Here is a tiny trained network, its code and every weight. The questions are about switching its units off for an input and a class, where a switched-off unit gives its printed mean instead of its output.

import numpy as np


def w(rows, s, z=0):
    codes = np.array(rows[::2]) - 128.0
    scale = np.full(codes.shape[1], s)
    scale[-1] = z or s
    return codes * scale


def f(y):
    return np.maximum(y, 0)


def log_softmax(a):
    a = a - a.max(-1, keepdims=True)
    return a - np.log(np.exp(a).sum(-1, keepdims=True))


def net(x, mask):
    res = np.array(x, float).reshape(1, 8) / 4 @ E
    y = f(res @ A[0][:, :-1].T + A[0][:, -1])
    res = res + np.where(mask, y, B[0][:, -1]) @ B[0][:, :-1]
    return log_softmax(res[-1] @ U[:, :-1].T + U[:, -1])


A, B = {}, {}
E = w([
[145,129,132,116,131,134,128],'x0',
[214,57,120,167,86,49,115],'x1',
[159,184,217,196,129,107,2],'x2',
[123,130,121,131,136,121,125],'x3',
[122,132,117,138,137,116,125],'x4',
[119,110,184,191,206,137,172],'x5',
[206,114,7,214,100,210,156],'x6',
[114,142,127,134,130,118,138],'x7',
],0.0076)
A[0] = w([
[111,84,186,211,242,102,207,52],'N0',
[68,97,64,101,145,94,224,48],'N1',
[78,102,199,34,140,34,124,2],'N2',
[172,55,121,35,150,130,190,35],'N3',
[75,162,63,88,55,57,88,191],'N4',
[199,58,130,149,104,1,160,86],'N5',
],0.0099,0.0051)
B[0] = w([
[179,95,110,6,37,90,124,223],'N0',
[135,189,168,188,146,113,67,232],'N1',
[152,134,24,231,107,182,149,254],'N2',
[180,129,176,149,131,108,53,203],'N3',
[156,81,182,58,103,103,167,240],'N4',
[57,197,138,109,183,192,156,236],'N5',
],0.012,0.0071)
U = w([
[181,108,2,202,85,169,154,48],'0',
[173,165,238,169,140,66,25,50],'1',
[169,66,129,5,69,99,144,30],'2',
[121,112,162,117,139,118,146,254],'3',
[113,116,168,110,138,123,155,235],'4',
[52,203,145,58,194,185,162,89],'5',
[127,106,147,107,139,108,127,194],'6',
],0.0089,0.0051)

Each question gives the input, the list of numbers given to net, and the class t.
The units are the neurons (one row each of A and B). Each row of codes is followed by its name. A weight is (code - 128) times the scale printed after its matrix; where a second scale follows, it is the last column's (A, B and U).
mask holds one flag per neuron, in row order. A switched-off neuron (its flag False) gives its mean, the last column of its row in B, instead of its output. The means were averaged over made-up inputs and are rounded, as every weight is.
A unit's drop is (log p(t) with every unit on - log p(t) with that unit switched off) / (log p(t) with every unit on - log p(t) with every unit switched off).
The circuit of an input: a set's keep is (log p(t) with only the set's units on - log p(t) with every unit switched off) / (log p(t) with every unit on - log p(t) with every unit switched off). Starting from all 6 units, units are removed one at a time, each time the one whose removal leaves the highest keep (on an exact tie, the one counted first), for as long as the keep stays at least 0.8.
circuit, biggest first: the units of the circuit, biggest drop first
k most important neurons: the k neurons with the biggest drops, biggest first
drop when u is switched off: that unit's drop, to one decimal
input [4,2,-5,4,-3,5,-1,-1], class 1: 4 most important neurons	(N1; N3; N4; N2)
input [7,8,-4,5,-5,-5,6,5], class 5: 2 most important neurons	(N5; N2)
input [2,6,-7,6,-5,-2,4,-5], class 1: circuit, biggest first	(N3; N1)
input [1,8,5,1,-4,-5,-6,6], class 5: circuit, biggest first	(N5)
input [1,4,3,-1,-3,-6,3,2], class 2: circuit, biggest first	(N2; N1)
input [8,-7,-5,5,-5,-3,6,4], class 4: 2 most important neurons	(N2; N5)
input [-7,-4,-7,-2,-6,-3,-6,-7], class 1: circuit, biggest first	(N1; N3)
input [7,5,4,-4,5,0,-6,3], class 4: circuit, biggest first	(N5; N1)
input [4,-5,-8,7,1,2,7,0], class 1: 3 most important neurons	(N1; N2; N3)
input [-3,3,3,-4,-1,4,-4,4], class 0: circuit, biggest first	(N2; N4; N1)
input [-2,6,6,-5,6,4,-6,-1], class 0: circuit, biggest first	(N2; N1)
input [0,3,-7,7,7,0,2,-2], class 1: circuit, biggest first	(N1; N3)
input [6,7,-4,8,4,-8,7,6], class 2: 2 most important neurons	(N4; N2)
input [8,5,2,-1,6,-5,2,-7], class 4: 2 most important neurons	(N0; N5)
input [-7,7,4,1,-4,5,2,-8], class 4: 3 most important neurons	(N5; N2; N1)
input [4,2,-4,-2,-3,2,-8,7], class 0: circuit, biggest first	(N2)
input [-2,7,-5,8,-8,-6,4,3], class 3: 2 most important neurons	(N5; N0)
input [-3,3,2,-5,-2,-8,-8,-2], class 0: 2 most important neurons	(N2; N0)
input [5,7,-2,-6,-1,3,-4,7], class 5: 2 most important neurons	(N5; N4)
input [4,5,6,3,5,-8,-7,-5], class 2: 3 most important neurons	(N4; N1; N3)
input [-3,1,-7,2,3,7,-4,-8], class 1: 2 most important neurons	(N1; N3)
input [0,2,-2,1,-7,7,1,-5], class 2: most important neuron	(N0)
input [-2,5,2,-2,-1,3,-2,0], class 5: circuit, biggest first	(N5; N3)
input [5,-3,-8,-1,-5,2,0,1], class 1: drop when N3 is switched off	0.1
input [0,-2,-6,3,-6,0,-2,-1], class 1: drop when N3 is switched off	0.2
